Below is a small trained network, with its code and all its weights. Each question gives an input and a target symbol and asks what happens when units are switched off, that is, made to give their printed mean instead of their output.

import numpy as np


def w(rows, s, z=0):
    codes = np.array(rows[::2]) - 128.0
    scale = np.full(codes.shape[1], s)
    scale[-1] = z or s
    return codes * scale


def norm(h):
    return h / np.sqrt((h * h).mean(-1, keepdims=True) + 1e-5)


def f(y):
    return y / 2 * (1 + np.tanh(0.7978845608 * (y + 0.044715 * y**3)))


def softmax(a):
    e = np.exp(a - a.max(-1, keepdims=True))
    return e / e.sum(-1, keepdims=True)


def log_softmax(a):
    a = a - a.max(-1, keepdims=True)
    return a - np.log(np.exp(a).sum(-1, keepdims=True))


def net(x, mask):
    ids = ['εζηλπτφψω'.index(c) for c in x.split()]
    T = len(ids)
    res = E[ids] + P[:T]
    u = 0
    for l in range(2):
        q, k, v = (norm(res) @ M[l].T for M in (Q, K, V))
        z = softmax(np.where(np.tri(T) > 0, q @ k.T / 4**0.5, -1e9)) @ v
        res = res + np.where(mask[u], z, O[l][:, -1]) @ O[l][:, :-1]
        u += 1
        y = f(norm(res) @ A[l][:, :-1].T + A[l][:, -1])
        res = res + np.where(mask[u : u + 8], y, B[l][:, -1]) @ B[l][:, :-1]
        u += 8
    return log_softmax(norm(res)[-1] @ U[:, :-1].T + U[:, -1])


Q, K, V, O, A, B = {}, {}, {}, {}, {}, {}
E = w([
[86,169,95],'ε',
[63,172,80],'ζ',
[52,161,113],'η',
[93,171,81],'λ',
[226,143,116],'π',
[22,110,249],'τ',
[101,169,81],'φ',
[53,119,221],'ψ',
[124,100,217],'ω',
],0.012)
P = w([
[169,117,135],'0',
[107,219,150],'1',
[119,74,127],'2',
[113,132,158],'3',
[127,212,83],'4',
[123,75,154],'5',
[119,131,140],'6',
[46,101,5],'7',
],0.02)
Q[0] = w([
[112,82,147],'0.h1',
[169,191,247],'0.h1',
[68,134,101],'0.h1',
[136,131,126],'0.h1',
],0.011)
K[0] = w([
[86,67,215],'0.h1',
[63,28,26],'0.h1',
[1,232,146],'0.h1',
[149,125,117],'0.h1',
],0.0048)
V[0] = w([
[109,172,131],'0.h1',
[122,254,178],'0.h1',
[179,132,177],'0.h1',
[115,178,140],'0.h1',
],0.007)
O[0] = w([
[55,103,157,175],'0.h1',
[3,52,202,254],'0.h1',
[169,104,117,124],'0.h1',
[76,106,151,180],'0.h1',
],0.0073,0.0042)
A[0] = w([
[119,221,78,135],'0.n1',
[121,121,137,187],'0.n2',
[153,224,181,97],'0.n3',
[130,123,136,106],'0.n4',
[64,160,103,169],'0.n5',
[103,148,160,104],'0.n6',
[145,157,145,85],'0.n7',
[108,250,166,3],'0.n8',
],0.021,0.0028)
B[0] = w([
[12,66,165,183],'0.n1',
[132,150,132,149],'0.n2',
[90,242,168,178],'0.n3',
[134,134,128,126],'0.n4',
[136,173,184,251],'0.n5',
[158,167,110,177],'0.n6',
[118,125,142,129],'0.n7',
[29,251,105,208],'0.n8',
],0.023,0.011)
Q[1] = w([
[185,114,252],'1.h1',
[99,125,81],'1.h1',
[144,98,177],'1.h1',
[71,39,97],'1.h1',
],0.016)
K[1] = w([
[227,179,247],'1.h1',
[110,133,97],'1.h1',
[147,145,152],'1.h1',
[127,198,92],'1.h1',
],0.016)
V[1] = w([
[4,88,214],'1.h1',
[16,248,74],'1.h1',
[120,84,206],'1.h1',
[163,39,109],'1.h1',
],0.016)
O[1] = w([
[197,72,41,241],'1.h1',
[18,224,18,202],'1.h1',
[217,105,101,196],'1.h1',
[137,6,237,1],'1.h1',
],0.019,0.0089)
A[1] = w([
[114,110,45,109],'1.n1',
[130,200,112,191],'1.n2',
[180,60,135,2],'1.n3',
[177,74,185,192],'1.n4',
[148,233,108,51],'1.n5',
[175,102,78,166],'1.n6',
[92,119,250,71],'1.n7',
[119,162,114,169],'1.n8',
],0.016,0.0024)
B[1] = w([
[36,127,110,173],'1.n1',
[122,192,140,231],'1.n2',
[255,213,184,142],'1.n3',
[70,108,163,168],'1.n4',
[149,190,191,246],'1.n5',
[110,96,75,153],'1.n6',
[39,30,125,165],'1.n7',
[114,159,139,178],'1.n8',
],0.026,0.011)
U = w([
[128,254,191,154],'ε',
[54,144,116,100],'ζ',
[124,166,75,21],'η',
[95,102,72,185],'λ',
[59,42,222,253],'π',
[230,95,104,192],'τ',
[124,81,96,137],'φ',
[197,103,153,118],'ψ',
[165,95,199,79],'ω',
],0.011,0.0028)

Each question gives the input, a string of symbols that net reads in full, and the target symbol t.
The units are the heads (4 rows each of Q, K, V and O) and the neurons (one row each of A and B). Each row of codes is followed by its name. A weight is (code - 128) times the scale printed after its matrix; where a second scale follows, it is the last column's (O, A, B and U).
mask holds one flag per unit, layer by layer, with each layer's heads first. A switched-off unit (its flag False) gives its mean, the last column of its rows in O or B, instead of its output. The means were averaged over made-up inputs and are rounded, as every weight is.
A unit's drop is (log p(t) with every unit on - log p(t) with that unit switched off) / (log p(t) with every unit on - log p(t) with every unit switched off).
most important unit: the unit with the biggest drop
top k neurons: the k neurons with the biggest drops, biggest first
top k neurons in layer l: the k neurons of layer l with the biggest drops, biggest first
drop when u is switched off: that unit's drop, to one decimal
input τ ω ε π ε λ, target τ: top 3 neurons : [0.n1; 0.n8; 0.n3]
input τ π ε η ε π λ, target π: most important unit : 0.n1
input φ ε ε ε ε π τ, target π: top 2 neurons : [0.n3; 0.n8]
input π ε ε π τ ω, target π: top 4 neurons : [0.n8; 0.n1; 0.n5; 0.n3]
input λ φ τ, target λ: top 2 neurons in layer 0 : [0.n5; 0.n1]
input φ π ε ε π τ ψ, target τ: top 3 neurons : [0.n8; 0.n1; 0.n3]
input π ε π ψ, target π: top 3 neurons : [0.n8; 0.n3; 0.n6]
input π π ε ε τ π η, target π: top 2 neurons : [0.n5; 0.n8]
input π π ε, target π: top 2 neurons in layer 0 : [0.n8; 0.n1]
input π ε ε λ ε η, target π: top 4 neurons : [0.n8; 0.n1; 0.n3; 0.n6]
input ε η π φ π π φ, target π: top 2 neurons in layer 0 : [0.n1; 0.n8]
input η τ ε π τ τ λ, target τ: top 3 neurons in layer 0 : [0.n8; 0.n3; 0.n1]
input ε ε ψ τ η π φ, target π: top 3 neurons : [0.n1; 0.n5; 0.n3]
input η π ε η η τ π, target τ: top neuron : [0.n8]
input π ε τ π π π, target π: top 3 neurons : [0.n8; 0.n1; 0.n5]
input π ε ε τ φ π τ, target π: drop when 0.n6 is switched off : 1.1
input ε ψ η ε ω τ τ, target τ: drop when 0.n5 is switched off : 0.5
input τ ε ε ε ε ζ, target τ: drop when 0.n3 is switched off : 0.8
